Below are the code and all the weights of a small trained network. Each question names an input and a target symbol and asks about switching units off, where a switched-off unit gives its printed mean instead of its output.

import numpy as np


def w(rows, s, z=0):
    codes = np.array(rows[::2]) - 128.0
    scale = np.full(codes.shape[1], s)
    scale[-1] = z or s
    return codes * scale


def f(y):
    return np.maximum(y, 0)


def softmax(a):
    e = np.exp(a - a.max(-1, keepdims=True))
    return e / e.sum(-1, keepdims=True)


def log_softmax(a):
    a = a - a.max(-1, keepdims=True)
    return a - np.log(np.exp(a).sum(-1, keepdims=True))


def net(x, mask):
    ids = ['αγεζλμξπσφψω'.index(c) for c in x.split()]
    T = len(ids)
    res = E[ids] + P[:T]
    u = 0
    for l in range(2):
        r = res
        for j in range(2):
            rows = slice(4 * j, 4 * j + 4)
            q, k, v = (r @ M[l][rows].T for M in (Q, K, V))
            z = softmax(np.where(np.tri(T) > 0, q @ k.T / 4**0.5, -1e9)) @ v
            o = O[l][rows]
            res = res + np.where(mask[u + j], z, o[:, -1]) @ o[:, :-1]
        u += 2
        y = f(res @ A[l][:, :-1].T + A[l][:, -1])
        res = res + np.where(mask[u : u + 8], y, B[l][:, -1]) @ B[l][:, :-1]
        u += 8
    return log_softmax(res[-1] @ U[:, :-1].T + U[:, -1])


Q, K, V, O, A, B = {}, {}, {}, {}, {}, {}
E = w([
[114,29,145,140,55],'α',
[138,94,184,191,171],'γ',
[91,159,151,153,25],'ε',
[175,168,206,62,181],'ζ',
[59,95,94,86,149],'λ',
[136,108,225,138,104],'μ',
[145,112,164,26,113],'ξ',
[125,122,2,58,161],'π',
[144,134,58,171,144],'σ',
[68,185,154,82,159],'φ',
[144,171,130,103,135],'ψ',
[155,192,134,188,176],'ω',
],0.02)
P = w([
[117,183,119,141,201],'0',
[168,77,98,148,78],'1',
[104,192,143,163,186],'2',
[172,80,100,108,107],'3',
[86,181,151,161,196],'4',
[189,82,104,110,110],'5',
[67,178,151,146,213],'6',
[216,108,110,144,60],'7',
[45,172,156,142,220],'8',
[209,82,114,102,120],'9',
[20,156,149,119,254],'10',
],0.007)
Q[0] = w([
[121,170,220,69,167],'0.h1',
[53,114,95,73,167],'0.h1',
[196,2,100,158,129],'0.h1',
[87,82,61,87,140],'0.h1',
[65,108,92,97,220],'0.h2',
[134,55,82,117,91],'0.h2',
[148,143,255,182,143],'0.h2',
[112,45,8,64,98],'0.h2',
],0.0082)
K[0] = w([
[74,129,232,73,49],'0.h1',
[125,152,102,82,211],'0.h1',
[191,108,46,151,138],'0.h1',
[35,72,108,76,107],'0.h1',
[77,149,95,92,132],'0.h2',
[91,104,74,184,160],'0.h2',
[188,130,197,122,128],'0.h2',
[68,78,1,117,201],'0.h2',
],0.0086)
V[0] = w([
[103,135,212,128,3],'0.h1',
[44,95,125,222,248],'0.h1',
[204,121,200,110,151],'0.h1',
[240,208,163,40,146],'0.h1',
[213,161,132,144,191],'0.h2',
[24,51,24,115,110],'0.h2',
[31,87,118,68,77],'0.h2',
[176,133,206,50,41],'0.h2',
],0.0048)
O[0] = w([
[47,117,164,42,130,3],'0.h1',
[187,40,204,253,103,166],'0.h1',
[92,123,141,26,130,64],'0.h1',
[45,109,112,52,114,117],'0.h1',
[63,155,84,62,164,162],'0.h2',
[140,78,134,84,82,187],'0.h2',
[103,157,135,203,107,98],'0.h2',
[208,94,89,120,197,32],'0.h2',
],0.0056,0.0039)
A[0] = w([
[183,110,106,64,97,72],'0.n1',
[146,175,180,156,160,165],'0.n2',
[169,141,172,94,73,184],'0.n3',
[155,159,96,179,121,94],'0.n4',
[152,141,111,76,15,86],'0.n5',
[78,246,173,202,170,229],'0.n6',
[162,88,138,182,140,121],'0.n7',
[145,187,90,177,157,253],'0.n8',
],0.011,0.0056)
B[0] = w([
[126,58,123,23,177,143],'0.n1',
[96,133,222,57,205,165],'0.n2',
[93,170,167,89,65,157],'0.n3',
[133,168,163,236,169,185],'0.n4',
[41,71,103,100,134,161],'0.n5',
[84,51,148,2,182,225],'0.n6',
[109,35,136,60,158,174],'0.n7',
[157,30,72,97,175,246],'0.n8',
],0.0087,0.013)
Q[1] = w([
[95,252,177,161,127],'1.h1',
[96,89,130,98,89],'1.h1',
[182,116,147,187,117],'1.h1',
[150,136,163,92,128],'1.h1',
[140,151,134,185,83],'1.h2',
[141,141,162,80,123],'1.h2',
[167,156,166,150,139],'1.h2',
[202,150,161,148,162],'1.h2',
],0.013)
K[1] = w([
[18,65,84,97,74],'1.h1',
[192,183,219,91,54],'1.h1',
[180,112,45,150,164],'1.h1',
[197,130,47,163,218],'1.h1',
[109,94,79,86,60],'1.h2',
[98,125,84,141,97],'1.h2',
[112,22,93,80,187],'1.h2',
[185,55,3,120,106],'1.h2',
],0.0082)
V[1] = w([
[48,77,124,177,2],'1.h1',
[76,209,212,146,81],'1.h1',
[57,167,100,67,211],'1.h1',
[131,158,128,143,203],'1.h1',
[164,131,117,143,144],'1.h2',
[155,72,68,68,106],'1.h2',
[79,170,172,136,166],'1.h2',
[149,37,157,131,105],'1.h2',
],0.0083)
O[1] = w([
[154,51,138,96,138,22],'1.h1',
[41,108,189,164,190,7],'1.h1',
[124,136,143,90,110,237],'1.h1',
[104,2,19,28,197,160],'1.h1',
[8,115,55,53,176,113],'1.h2',
[182,192,65,30,66,201],'1.h2',
[126,106,158,152,147,134],'1.h2',
[199,131,112,123,100,194],'1.h2',
],0.0055,0.016)
A[1] = w([
[127,223,67,149,137,188],'1.n1',
[29,95,139,96,170,143],'1.n2',
[117,195,161,81,87,162],'1.n3',
[109,161,128,79,254,43],'1.n4',
[124,185,89,78,218,208],'1.n5',
[131,178,171,33,134,116],'1.n6',
[222,130,212,150,41,255],'1.n7',
[64,145,222,66,139,98],'1.n8',
],0.009,0.0061)
B[1] = w([
[212,86,168,178,156,157],'1.n1',
[138,154,194,144,100,195],'1.n2',
[75,123,210,209,84,169],'1.n3',
[76,175,92,129,124,211],'1.n4',
[78,94,80,209,142,249],'1.n5',
[206,173,167,138,173,209],'1.n6',
[117,254,122,92,107,168],'1.n7',
[141,79,112,138,72,204],'1.n8',
],0.009,0.02)
U = w([
[109,101,87,29,69,31],'α',
[196,105,152,24,189,61],'γ',
[43,179,52,253,54,179],'ε',
[169,189,126,194,159,144],'ζ',
[142,184,93,139,122,154],'λ',
[168,226,91,90,120,78],'μ',
[191,81,164,63,110,87],'ξ',
[78,60,44,61,81,64],'π',
[224,136,101,230,103,132],'σ',
[143,61,165,253,153,252],'φ',
[187,183,132,156,141,157],'ψ',
[155,207,97,62,193,58],'ω',
],0.0074,0.0032)

Each question gives the input, a string of symbols that net reads in full, and the target symbol t.
The units are the heads (4 rows each of Q, K, V and O) and the neurons (one row each of A and B). Each row of codes is followed by its name. A weight is (code - 128) times the scale printed after its matrix; where a second scale follows, it is the last column's (O, A, B and U).
mask holds one flag per unit, layer by layer, with each layer's heads first. A switched-off unit (its flag False) gives its mean, the last column of its rows in O or B, instead of its output. The means were averaged over made-up inputs and are rounded, as every weight is.
A unit's drop is (log p(t) with every unit on - log p(t) with that unit switched off) / (log p(t) with every unit on - log p(t) with every unit switched off).
top k neurons: the k neurons with the biggest drops, biggest first
k most important neurons of layer l: the k neurons of layer l with the biggest drops, biggest first
which heads matter: for each layer, one digit per head in row order, 1 if its drop is at least 0.15 and else 0, layers parted by /
input φ ε ξ σ ω ε ψ ε ω α, target α: top 3 neurons : (1.n5; 1.n6; 0.n7)
input μ μ π, target φ: 2 most important neurons of layer 1 : (1.n7; 1.n4)
input ω σ ω, target ω: top 3 neurons : (1.n6; 0.n6; 1.n4)
input ξ σ ε, target ξ: top 2 neurons : (1.n5; 0.n6)
input λ σ ω μ ω, target φ: top 3 neurons : (0.n6; 0.n8; 1.n5)
input α φ π, target σ: most important neuron of layer 0 : (0.n6)
input π ψ σ ω ε σ ω, target ω: top 3 neurons : (1.n6; 1.n4; 0.n6)
input ε σ μ α σ σ σ σ ψ σ ε, target φ: which heads matter : 10 / 11
input α σ ψ α μ σ σ ξ, target ξ: 2 most important neurons of layer 1 : (1.n5; 1.n6)
input π σ π ω ε σ σ σ ζ σ σ, target ε: which heads matter : 01 / 10
input σ σ σ μ σ ω π ω σ ε σ, target φ: which heads matter : 11 / 11
input σ ζ ψ, target ε: top 2 neurons : (1.n5; 1.n4)
input γ σ ε σ ω σ σ φ, target φ: which heads matter : 10 / 10
input ω ζ α ξ μ σ π σ ε γ, target γ: top 3 neurons : (0.n6; 0.n7; 0.n4)
input π ε ξ π σ π α σ σ μ μ, target φ: 4 most important neurons of layer 0 : (0.n8; 0.n6; 0.n2; 0.n3)
input σ ε σ σ μ γ, target γ: which heads matter : 00 / 00
input μ ψ σ σ, target σ: 3 most important neurons of layer 0 : (0.n6; 0.n4; 0.n5)
input σ σ σ σ ε π σ, target π: top 2 neurons : (1.n6; 0.n4)
input σ σ ω μ π, target φ: which heads matter : 11 / 10
input ξ π γ ε ε μ σ σ ε, target φ: top 2 neurons : (0.n8; 0.n6)
input ζ π ξ, target ε: which heads matter : 10 / 10
input π π σ σ μ σ σ σ λ, target φ: which heads matter : 10 / 11
input σ ξ σ μ ζ σ ω, target ε: top 2 neurons : (1.n4; 1.n5)
input π σ π, target σ: most important neuron of layer 1 : (1.n1)
input α π ε ψ σ α, target α: which heads matter : 01 / 00
input σ σ σ α ε φ π ε μ σ ξ, target φ: which heads matter : 10 / 10
input ζ σ σ σ ε ε σ ε φ, target ε: which heads matter : 01 / 10
input σ σ ω μ α φ, target φ: top 2 neurons : (0.n8; 1.n7)
input π π ψ ζ ω, target ε: top 2 neurons : (1.n5; 1.n4)
input ζ π σ π π, target ε: which heads matter : 00 / 10
